The rows lie along a hidden order. The number after each row says roughly how far along it the row is, from 0 to 30. A new part has a new order.
(in the rows, 128 means zero)
[ 92 127 151 143  64 186 108 104 156 129 170 137 122 123 166 126 103 119
 119 119 107 136 121 124 123 139 107 130 120 130 110 131 255 120 122 117
 137 118 125 133 136 115 118 104 132 142 143 115 134 150 133  82 122 137
 186 143 117 112 178 128  97 120 112 133 145] : 27
[110 124 119 129 107 132 168 125  95 118 125 138 141 126 125 154 100 156
 126 130 157 125 190 128 121 136 138 129 130 121 131 125  68 127 169 117
  95 117 108 141 139  98 149 123 113 133 114 125 133 121 158 167 123 143
  60 144 117 143   1 129 125 117 130  94 112] : 28
[128 128 115 173  83  80  89 130 115 106 124 132 139 120  98 126 123 139
 122 130 147 140 150 138 112 137 148 127 118 129 133 144 123 137 129 116
 124 136 146  94 134 169 121 162 135 103 136 131 129 101 104 136 131 141
 116 117 128 126 149 115 144 121 136 122 121] : 30
[116 120 122 123  38  63 171 153 123 126 102 128 107 204 131 158 168 123
 136 127 146 144 102 135 128 138 148 126 143 126 129 110  58 147 136 126
 138 150 126 117 108 142 124 100 141 126 118 114 131 131 114 156 126 142
 146 141 127 125  76 113 108 145 128  97  99] : 14
[159 130 147  97 143 129 176 145 104 135  95 141 113 162 131 168 160 117
 122 122 107 135 126 120 128 133 150 128  91 115 132 133  63 154 121 127
 147 144 126 128 114  96 124  94 149 112 144 135 147 134 138 151 111 109
 147 140 130 125 156 129 117 143 122 137  94] : 21
[177 136 141  99 179 171 166 121 140 141 143 121 141 126 129 118 172 117
 130 121 117 125 127 128 128 128 157 130 102 122 103 148  98 158 108 152
 133 121 127 116 128 116 143  94 167 156 119 139 110 137 134 125 110  86
 137 111 118 129 186 111 110 142 127 158 116] : 20
[109 122 120 165 107 139  89 101 112 111 160 138 130 111 132 112 101 151
 135 126 135 129 151 141 122 147 101 130 135 139 105 138 243 121 122 114
  74 128 129 124 146 139 133 147 170 145 129 138 114 111 145 155 127 134
 102 118 127 137 255 104 125 127 112 147 119] : 26
[ 85 118 116 173 126 109  91 111 125 110 156 139 119 112 111 105  95 144
 144 133 142 124 181 140 110 137 104 131 122 127 123 154 252 142 135 121
 107 134 143 131 153 138 137 163 120 138 121 133 116  94 132 140 131 136
 103 114 104 130 164 133 148 104 115 138 139] : 25
[110 124 149  98 139 125 153 121 132 115 124 144 111 169 148 144 148 133
 140 122  99 120 141 128 132 136 178 130 118 137 127 125 174 149 158 131
 126 124 109 131 140  96 122 108 156 176 121 109 130 146 146 141 112 109
 135 156  91 125 185 145  91 154 109 121 116] : 12
[ 86 132 132 162 151 142 103  81 122 110 123 133 140 116 134 157 136 131
 123 118 108 140 142 131 109 142  61 128 132 141 114 156 203 129 124 128
 100 135 128 133 152 142 107 107 150 110 149 140 121 142 128 159 123 131
 118 118 137 133 226  99 123 106 129 201 134] : 0
[144 130 145 123  92 164 148 124  90 127 115 118  94 155 130 149 140 116
 123 126 141 130 108 118 151 102 146 128 131 109 132 129 148 163 116 116
 120 141 116 148 123  97 110  79 161 121 120 135 143 131 117 167 127 108
 143 125 131 126 190 157 132 131 129 160 131] : 20
[124 119 101 132  94 114 128 156 105 144 137 122 139 127 128 113 152 130
 108 136 141 135 131 129 118 130 153 127 110 125 146 141  74 145 137 138
 137 114 125  93 163 162 142 165  87  97 137 120 131 126 108 141 126 152
 146 121 107 119  29 110 135 101 130 123 149] : 22
[149 127 133 149 113 156 107 110 140 100 130 130 101 128 132 122 109 126
 108 133 126 135 128 130 147 114 123 131 169 127  92 151 255 130 134 132
 100 123 150 152 126 129 129 123 178 128 108 125 124 138 120 101 122 133
  90 116 123 129 144 136 114 114 132 176 142] : 24
[143 130 111 126 200  94  82 135 141 121 116 122 125 128 111 167 146 146
 131 137  89 120 144 131 137 128 154 128 162 155  99 107 113  91 133 147
 154 130 138  94 143 165 137 162 159 141 140 135 119 150 128  69 125 155
  97 153 127 122 111 111 123 143 143 146 167] : 4
[140 132 104 115 237 144  98 106 122 134 131 116 169 100 130 124 108 145
 133 122 115  98 114 129 124 134 152 128 115 141 115 105 165 115 123 135
  88 114 113 121 164 127 161 147 124 150 124 155 109 130 141 126 126 112
 118 168 148 140 110 108 113 144 135 134  93] : 14
